Here is a tiny trained network, its code and every weight. The questions are about switching its units off for an input and a class, where a switched-off unit gives its printed mean instead of its output.

import numpy as np


def w(rows, s, z=0):
    codes = np.array(rows[::2]) - 128.0
    scale = np.full(codes.shape[1], s)
    scale[-1] = z or s
    return codes * scale


def f(y):
    return np.maximum(y, 0)


def log_softmax(a):
    a = a - a.max(-1, keepdims=True)
    return a - np.log(np.exp(a).sum(-1, keepdims=True))


def net(x, mask):
    res = np.array(x, float).reshape(1, 8) / 4 @ E
    y = f(res @ A[0][:, :-1].T + A[0][:, -1])
    res = res + np.where(mask, y, B[0][:, -1]) @ B[0][:, :-1]
    return log_softmax(res[-1] @ U[:, :-1].T + U[:, -1])


A, B = {}, {}
E = w([
[47,141,129,108,40,144,106,35],'x0',
[122,135,128,131,125,131,132,130],'x1',
[89,174,69,56,146,23,137,131],'x2',
[189,100,61,76,156,173,154,64],'x3',
[187,212,105,223,153,93,103,80],'x4',
[122,146,125,129,125,139,146,133],'x5',
[170,70,94,182,26,60,195,141],'x6',
[198,154,255,71,124,104,164,87],'x7',
],0.0071)
A[0] = w([
[126,121,148,173,116,182,116,117,99],'neuron 0',
[139,130,168,149,162,96,127,195,126],'neuron 1',
[131,143,117,166,171,139,115,142,66],'neuron 2',
[158,85,116,139,84,81,102,115,82],'neuron 3',
[159,201,116,178,125,109,117,111,96],'neuron 4',
[116,179,112,205,130,115,111,106,134],'neuron 5',
[134,192,74,84,160,82,133,129,106],'neuron 6',
[145,152,203,131,83,120,108,118,98],'neuron 7',
[181,154,124,178,150,126,75,98,136],'neuron 8',
[85,142,87,58,120,5,131,122,107],'neuron 9',
[169,101,110,167,95,150,188,142,110],'neuron 10',
[154,186,89,168,149,116,129,53,121],'neuron 11',
[191,135,62,71,153,175,161,55,118],'neuron 12',
[131,145,106,139,122,99,81,125,5],'neuron 13',
[114,103,99,162,113,151,88,162,111],'neuron 14',
[128,149,118,135,127,113,107,109,190],'neuron 15',
[145,110,114,138,98,101,165,122,66],'neuron 16',
[165,172,114,178,140,103,116,83,108],'neuron 17',
[92,150,64,173,148,160,85,185,97],'neuron 18',
[83,150,136,140,81,117,97,50,85],'neuron 19',
[81,150,125,114,73,147,112,67,77],'neuron 20',
[119,117,171,145,180,190,78,121,123],'neuron 21',
[166,82,85,111,127,185,150,89,144],'neuron 22',
[70,204,176,157,98,92,88,201,151],'neuron 23',
[109,94,180,164,105,149,116,153,148],'neuron 24',
[122,95,72,156,137,150,93,138,90],'neuron 25',
[97,54,148,88,114,141,160,152,143],'neuron 26',
[163,158,99,157,82,108,174,114,121],'neuron 27',
[140,95,122,145,70,103,162,159,79],'neuron 28',
[160,87,143,169,115,197,128,126,99],'neuron 29',
[177,117,125,119,174,103,142,181,72],'neuron 30',
[76,97,54,159,125,143,107,158,93],'neuron 31',
[193,138,117,145,174,121,122,215,82],'neuron 32',
[83,179,163,98,204,183,83,111,103],'neuron 33',
[116,159,136,103,190,146,43,107,85],'neuron 34',
[75,136,164,131,86,105,82,102,115],'neuron 35',
[121,105,155,153,87,157,110,91,109],'neuron 36',
[163,123,129,136,180,128,176,193,83],'neuron 37',
[101,180,133,104,177,172,111,136,59],'neuron 38',
[177,155,196,91,132,113,169,116,67],'neuron 39',
[111,177,109,119,67,153,146,78,81],'neuron 40',
[102,120,121,85,108,166,159,172,186],'neuron 41',
],0.011,0.019)
B[0] = w([
[145,152,137,147,129,143,130,164,150],'neuron 0',
[149,121,93,138,132,150,131,106,189],'neuron 1',
[105,119,127,140,103,146,134,118,136],'neuron 2',
[114,113,131,157,117,91,137,140,138],'neuron 3',
[86,114,131,85,133,130,130,153,170],'neuron 4',
[128,127,133,96,141,121,106,140,205],'neuron 5',
[137,148,154,164,105,164,132,142,177],'neuron 6',
[135,144,130,112,118,111,145,90,161],'neuron 7',
[105,135,128,100,149,135,113,140,204],'neuron 8',
[145,162,157,144,104,174,136,165,203],'neuron 9',
[109,129,142,154,99,109,125,147,165],'neuron 10',
[125,109,141,86,143,127,108,140,199],'neuron 11',
[138,166,85,151,139,89,91,114,192],'neuron 12',
[95,100,113,137,107,132,251,118,128],'neuron 13',
[133,143,129,122,120,134,142,110,169],'neuron 14',
[169,118,147,154,150,114,142,123,254],'neuron 15',
[90,96,119,173,84,90,132,150,131],'neuron 16',
[110,123,135,92,122,145,105,129,179],'neuron 17',
[152,134,156,103,102,117,153,89,192],'neuron 18',
[142,97,92,124,131,171,165,127,161],'neuron 19',
[139,94,94,136,135,167,157,132,154],'neuron 20',
[118,130,137,156,94,111,128,143,194],'neuron 21',
[152,145,117,126,144,116,123,128,192],'neuron 22',
[150,149,91,134,150,102,99,114,245],'neuron 23',
[134,156,122,125,145,134,106,127,207],'neuron 24',
[143,147,145,121,117,111,156,112,155],'neuron 25',
[109,123,119,101,140,135,101,130,212],'neuron 26',
[111,95,147,137,122,104,127,141,170],'neuron 27',
[77,102,129,158,91,83,125,148,149],'neuron 28',
[114,160,154,135,101,169,134,152,161],'neuron 29',
[127,98,100,130,118,166,156,121,143],'neuron 30',
[136,136,165,86,112,118,155,91,182],'neuron 31',
[129,92,87,134,135,168,158,108,170],'neuron 32',
[132,89,127,137,88,109,149,143,205],'neuron 33',
[110,95,143,156,86,97,148,147,172],'neuron 34',
[148,111,94,142,137,144,131,109,173],'neuron 35',
[130,129,127,143,123,153,150,134,155],'neuron 36',
[124,95,90,123,122,159,151,107,154],'neuron 37',
[82,93,140,171,96,84,110,161,144],'neuron 38',
[126,145,159,104,86,102,174,79,152],'neuron 39',
[120,95,78,136,151,144,157,118,146],'neuron 40',
[125,124,142,110,162,113,99,129,250],'neuron 41',
],0.02,0.0096)
U = w([
[64,35,148,193,52,53,132,162,65],'0',
[137,42,59,130,145,233,182,71,70],'1',
[138,114,167,132,149,130,114,107,248],'2',
[143,162,208,53,86,107,194,1,48],'3',
[122,183,73,165,135,97,76,96,140],'4',
[139,195,209,165,89,250,120,214,58],'5',
[47,72,162,7,157,164,62,159,57],'6',
[125,98,171,148,169,123,127,113,213],'7',
],0.0095,0.015)

Each question gives the input, the list of numbers given to net, and the class t.
The units are the neurons (one row each of A and B). Each row of codes is followed by its name. A weight is (code - 128) times the scale printed after its matrix; where a second scale follows, it is the last column's (A, B and U).
mask holds one flag per neuron, in row order. A switched-off neuron (its flag False) gives its mean, the last column of its row in B, instead of its output. The means were averaged over made-up inputs and are rounded, as every weight is.
A unit's drop is (log p(t) with every unit on - log p(t) with that unit switched off) / (log p(t) with every unit on - log p(t) with every unit switched off).
The circuit of an input: a set's keep is (log p(t) with only the set's units on - log p(t) with every unit switched off) / (log p(t) with every unit on - log p(t) with every unit switched off). Starting from the 12 units with the biggest drops (on a tie, the unit counted first), units are removed one at a time, each time the one whose removal leaves the highest keep (on an exact tie, the one counted first), for as long as the keep stays at least 0.8.
units of the circuit, in order: the units of the circuit, biggest drop first
unit that matters most: the unit with the biggest drop
top k neurons: the k neurons with the biggest drops, biggest first
drop when u is switched off: that unit's drop, to one decimal
input [1,-5,-3,-3,-6,-3,5,-6], class 3: top 2 neurons	neuron 31; neuron 14
input [4,1,5,8,-6,-1,0,-7], class 4: units of the circuit, in order	neuron 12
input [5,-5,5,0,1,1,-7,2], class 0: units of the circuit, in order	neuron 33; neuron 34
input [6,4,-7,-8,-2,5,-6,-6], class 4: top 2 neurons	neuron 23; neuron 24
input [3,3,-7,-4,-3,1,-2,-2], class 5: top 4 neurons	neuron 29; neuron 0; neuron 12; neuron 36
input [-7,-5,4,-5,-6,6,6,-7], class 1: top 4 neurons	neuron 32; neuron 37; neuron 1; neuron 30
input [-1,0,-3,-7,7,4,-2,7], class 3: top 2 neurons	neuron 39; neuron 7
input [5,-1,-1,-8,-8,-6,1,-8], class 3: top 3 neurons	neuron 31; neuron 18; neuron 14
input [-5,2,6,-7,7,-3,-7,2], class 0: units of the circuit, in order	neuron 34; neuron 33
input [-5,6,-5,7,-2,1,4,3], class 4: units of the circuit, in order	neuron 12; neuron 22
input [1,6,8,-4,7,-3,8,-5], class 0: top 2 neurons	neuron 27; neuron 28
input [4,6,8,1,-2,7,-8,8], class 0: units of the circuit, in order	neuron 33; neuron 38
input [0,7,1,4,-8,5,5,-2], class 6: top 2 neurons	neuron 26; neuron 41
input [-5,3,-7,0,1,1,6,8], class 3: units of the circuit, in order	neuron 39
input [4,5,-1,8,-7,-7,8,-4], class 0: top 3 neurons	neuron 28; neuron 10; neuron 23
input [4,1,-2,7,2,1,4,-7], class 3: units of the circuit, in order	neuron 31; neuron 25
input [5,-5,-1,-7,-4,-5,0,-1], class 4: units of the circuit, in order	neuron 23; neuron 24
input [1,6,-3,8,8,6,2,-8], class 3: units of the circuit, in order	neuron 18; neuron 31
input [4,5,-7,4,4,-2,1,-8], class 3: top 2 neurons	neuron 31; neuron 18
input [7,-6,7,-3,1,3,7,-8], class 3: units of the circuit, in order	neuron 31
input [4,-2,-1,-6,4,-1,-6,0], class 0: top 3 neurons	neuron 33; neuron 34; neuron 21
input [0,4,7,-5,4,4,-5,-1], class 5: top 3 neurons	neuron 9; neuron 6; neuron 12
input [-1,3,2,0,4,4,2,-6], class 3: units of the circuit, in order	neuron 18; neuron 31
input [5,0,5,3,-2,5,-1,1], class 1: units of the circuit, in order	neuron 20; neuron 40
input [-3,-6,-8,6,-5,5,2,3], class 5: top 2 neurons	neuron 29; neuron 23
input [0,-7,-4,-8,-3,-3,2,-7], class 4: top 2 neurons	neuron 23; neuron 24
input [-2,6,-5,-8,-1,1,-5,5], class 4: unit that matters most	neuron 23
input [4,5,4,-7,4,-7,-7,-2], class 0: top 2 neurons	neuron 34; neuron 33
input [6,0,-3,-3,-8,-5,2,-3], class 6: drop when neuron 8 is switched off	-0.1
input [8,4,-6,5,6,0,-2,-3], class 1: drop when neuron 19 is switched off	0.3
